[102 171 116 116 138]  K_80
[102 171 102 168 113]  K_490
[102 171 109 168 156]  K_923
[168 168 109 168 156]  K_96
dup K_96:  => [168]
dup K_490:  => [102]
dup K_80:  => [116]

[134 129 137 133 126 124 122 132 133 131 132 132 126 137 123 126 122 143
 117 129 133 133 129 128 128 119 133 140 140 133 142 148 125 141 126 140
 122 111 129 130 118 137 120 131 112 122 127 120 128 120 138 129 126 111
 128 142 129 118 128] -> K_923
[120 122 129 133 134 119 129 123 130 131 128 124 129 126 125 113 130 122
 124 125 127 116 122 123 126 139 118 120 130 126 122 125 133 114 127 126
 140 133 128 129 126 124 132 124 130 121 134 116 127 128 123 127 131 123
 118 125 120 140 135] -> K_80
[118 117 137 146 135 118 138 126 144 138 128 137 144 105 131  95 123 138
 108 128 135 124 104 108 135 123 127 102 136 128 107 150 128 108 137 123
 121  94 114 128 126 113 113 118  97 122 130 110 126 152 123 127 123  88
 119 141 126 105 125] -> K_445
[123 126 130 128 128 127 123 125 121 127 124 123 125 137 121 128 130 126
 132 132 133 127 126 134 115 121 131 125 133 122 131 128 128 132 134 132
 126 132 128 122 128 137 125 128 131 123 133 120 130 122 134 128 134 129
 125 132 128 135 128] -> K_562
[157 154 105 100 120 141 133 133 118 121 145 123 102 145 128 172 134 111
 148 107  99 122 176 134 125 174 107 174 109 136 154 102 128 141  87 130
 159 189 133 149 119 124 170 144 172 142 115 164 121  99 118 133 121 190
 132  97 119 167 140] -> K_563
[144 141 113 115 125 134 133 129 126 125 139 129 118 130 129 150 130 117
 135 118 109 122 154 128 127 158 113 151 115 132 139 118 129 128 101 125
 149 163 126 142 124 119 150 138 149 136 122 147 123 118 118 132 123 158
 128 107 121 149 136] -> K_147
[147 144 113 115 123 141 131 133 125 123 155 132 117 123 135 156 130 123
 140 121 110 129 155 128 129 146 120 154 156 135 140 120 128 139 106 127
 137 158 122 142 125 120 145 136 146 155 117 150 124 119 122 132 124 162
 136 108 126 136 129] -> K_555
[126 129 125 123 128 132 129 126 125 126 125 123 128 128 129 132 132 122
 136 131 128 131 129 131 129 127 128 123 125 125 123 118 127 127 132 123
 128 135 130 123 133 129 130 128 137 130 130 133 130 130 127 126 130 137
 131 122 131 130 126] -> K_294
[116 119 129 143 132 112 119 131 113 133 125 139 127 128 131 123 132 134
 116 144 131 112 121 124 121 121 129 120 130 122 139 131 133 129 134 122
 136 120 123 129 129 129 111 127 123 121 124 108 135 127 125 137 134 114
 113 133 121 128 140] -> K_305
[143 134 142 124 126 137 136 133 132 126 134 128 129 118 136 142 125 131
 129 125 120 133 136 123 132 132 126 139 120 132 127 132 128 133 118 124
 127 142 119 136 131 117 142 129 123 138 116 143 125 133 122 129 119 134
 132 122 133 115 124] -> K_850
[118 124 117 123 130 127 128 123 113 124 121 121 128 124 130 134 139 111
 148 131 127 124 126 135 122 130 129 113 120 116 120  99 130 120 140 115
 133 144 129 120 143 129 131 125 154 134 131 131 135 135 120 129 136 145
 128 115 128 142 127] -> K_490
[143 142 115 120 124 133 126 134 118 125 138 131 114 138 131 150 130 126
 134 121 114 122 156 131 125 146 120 159 118 133 151 122 129 144 106 131
 145 158 129 143 121 128 143 140 145 140 116 141 125 110 125 137 124 156
 128 113 122 144 137] -> K_96
find: [143 142 115 120 124 133 126 134 118 125 138 131 114 138 131 150 130 126
 134 121 114 122 156 131 125 146 120 159 118 133 151 122 129 144 106 131
 145 158 129 143 121 128 143 140 145 140 116 141 125 110 125 137 124 156
 128 113 122 144 137] => K_96
find: [143 134 142 124 126 137 136 133 132 126 134 128 129 118 136 142 125 131
 129 125 120 133 136 123 132 132 126 139 120 132 127 132 128 133 118 124
 127 142 119 136 131 117 142 129 123 138 116 143 125 133 122 129 119 134
 132 122 133 115 124] => K_850
find: [118 124 117 123 130 127 128 123 113 124 121 121 128 124 130 134 139 111
 148 131 127 124 126 135 122 130 129 113 120 116 120  99 130 120 140 115
 133 144 129 120 143 129 131 125 154 134 131 131 135 135 120 129 136 145
 128 115 128 142 127] => K_490
find: [116 119 129 143 132 112 119 131 113 133 125 139 127 128 131 123 132 134
 116 144 131 112 121 124 121 121 129 120 130 122 139 131 133 129 134 122
 136 120 123 129 129 129 111 127 123 121 124 108 135 127 125 137 134 114
 113 133 121 128 140] => K_305

[167 166 122 111 102 162 143  90 122] : K_562
[167 166 100 111 102 162 122  90 122] : K_294
[178 178  66  72 132 178 178 178 122] : K_305
[135 142  92  98  87 105  91  90  92] : K_850
[135 142  83  98  87 105  91 121  92] : K_445
dup K_305:  => [178]
dup K_562:  => [122]
dup K_294:  => [122]
dup K_850:  => [92]
find: [135 142  83  98  87 105  91 121  92] => K_445
find: [135 142  92  98  87 105  91  90  92] => K_850
find: [167 166 100 111 102 162 122  90 122] => K_294

[ 88 144 121  93 139] -> K_294
[120 123 176 153 123] -> K_445
[107 129 187 149 117] -> K_562
[133 119 174 161 126] -> K_305
[133 133 133 137 137] -> K_563
[132 131 132 145 132] -> K_923
[ 90 144 127  98 129] -> K_147
[101 120 101 155 101] -> K_490
[126 129 127 128 126] -> K_96
[ 98 139 171 131 103] -> K_555
[137 136  81 129  81] -> K_850
dup K_923:  => [132]
dup K_850:  => [81]
find: [132 131 132 145 132] => K_923
find: [101 120 101 155 101] => K_490
dup K_490:  => [101]
dup K_445:  => [123]

[ 98 138 100 172 172] : K_490
[170 132  84 129  88] : K_923
[157 133 157 122 157] : K_562
[146 109  95 105 193] : K_305
[139 139 140 139  84] : K_555
[132 129 154 118 101] : K_563
[119 139  97 139 142] : K_147
[134 131 147 120  79] : K_445
[ 94 141 157 141 157] : K_294
dup K_555:  => [139]
dup K_490:  => [172]
dup K_562:  => [157]
dup K_147:  => [139]
find: [ 94 141 157 141 157] => K_294
find: [157 133 157 122 157] => K_562

[115 115 146 115 159  55 132]  K_305
[168 168 121 158 168 158 167]  K_555
[150 206 106 111  64  62 133]  K_294
[130 126 103 180 128 187 156]  K_80
dup K_305:  => [115]
find: [168 168 121 158 168 158 167] => K_555
find: [150 206 106 111  64  62 133] => K_294

[ 92 120 139 113 150 109 143] = K_96
[120 120 139 113 150 109 143] = K_305
[168 120  83  56 162  83 182] = K_80
dup K_80:  => [83]
dup K_305:  => [120]

[118 139 146 114 154 153 122 153 113 113 110 155 149 150 142 117 114 105
 153 106 142 153 144 142 101 115 106 191 117 116 140 106 153 119 142 116
 160 152 104 152 117 140 157 125 145] : K_147
[124 139 147 123 160 159 128 154 124 124 120 157 154 156 148 126 127 119
 151 118 147 159 141 146 119 123 123 191 122 126 147 119 152 127 142 125
 159 144 117 154 122 138 163 125 148] : K_305
[144 139 129 143 127 130 139 123 147 146 149 123 128 125 127 139 147 157
 128 157 130 127 126 132 156 147 156 191 142 145 128 155 127 148 128 147
 127 124 160 125 142 129 129 125 128] : K_490
[137 139 129 133 125 128 132 126 134 138 138 128 127 129 128 132 135 139
 128 139 128 129 126 128 140 134 139 191 133 137 126 138 130 136 128 138
 124 132 143 122 133 126 128 125 125] : K_294
[137 176 149 137 173 175 135 169 139 141 141 169 163 163 152 136 176 148
 164 147 151 168 152 150 151 140 149 191 135 136 153 146 165 135 151 139
 175 133 151 166 135 143 176 125 154] : K_563
[126 139 140 126 151 146 126 149 137 127 122 150 145 146 138 127 126 127
 147 126 137 146 139 137 127 128 126 191 124 126 140 127 145 125 139 137
 152 111 126 147 124 137 146 125 137] : K_80
[137 139 143 134 147 147 137 147 140 139 141 144 146 144 141 135 142 144
 147 145 140 145 129 139 144 139 142 191 138 141 137 147 146 136 140 140
 146 135 145 145 138 134 153 125 140] : K_555
[147 139 112 140  92  90 142  88 144 139 148  92  99  90 106 136 146 153
  97 153 110  96 106 114 148 145 148 191 143 142 110 148  98 145 116 143
  87 160 157  99 143 110  95 125 107] : K_562
find: [118 139 146 114 154 153 122 153 113 113 110 155 149 150 142 117 114 105
 153 106 142 153 144 142 101 115 106 191 117 116 140 106 153 119 142 116
 160 152 104 152 117 140 157 125 145] => K_147
find: [137 176 149 137 173 175 135 169 139 141 141 169 163 163 152 136 176 148
 164 147 151 168 152 150 151 140 149 191 135 136 153 146 165 135 151 139
 175 133 151 166 135 143 176 125 154] => K_563
find: [144 139 129 143 127 130 139 123 147 146 149 123 128 125 127 139 147 157
 128 157 130 127 126 132 156 147 156 191 142 145 128 155 127 148 128 147
 127 124 160 125 142 129 129 125 128] => K_490

[131 144 128 154 117 131 157 131] -> K_563
[130 133 134 167 127  77 143 137] -> K_490
[117  88 145  74 145 186 124  99] -> K_555
[137 134 134 171 125  82 146 136] -> K_147
[105  95 137  94 143 147 116 105] -> K_445
[125 116 136 126 133 131 128 117] -> K_294
[150 147 133 196 118  65 142 142] -> K_96
[ 98 142 137  93 144 142 112 106] -> K_923
[158 135 128 137 122 150 147 128] -> K_80
[149 117 131 107 130 171 141 117] -> K_305
[159 142 131 175 119 106 154 135] -> K_562
[ 71 136 132  95 144  93  93 154] -> K_850
dup K_923:  => [142]
dup K_96:  => [142]
dup K_555:  => [145]
dup K_80:  => [128]
dup K_563:  => [131]

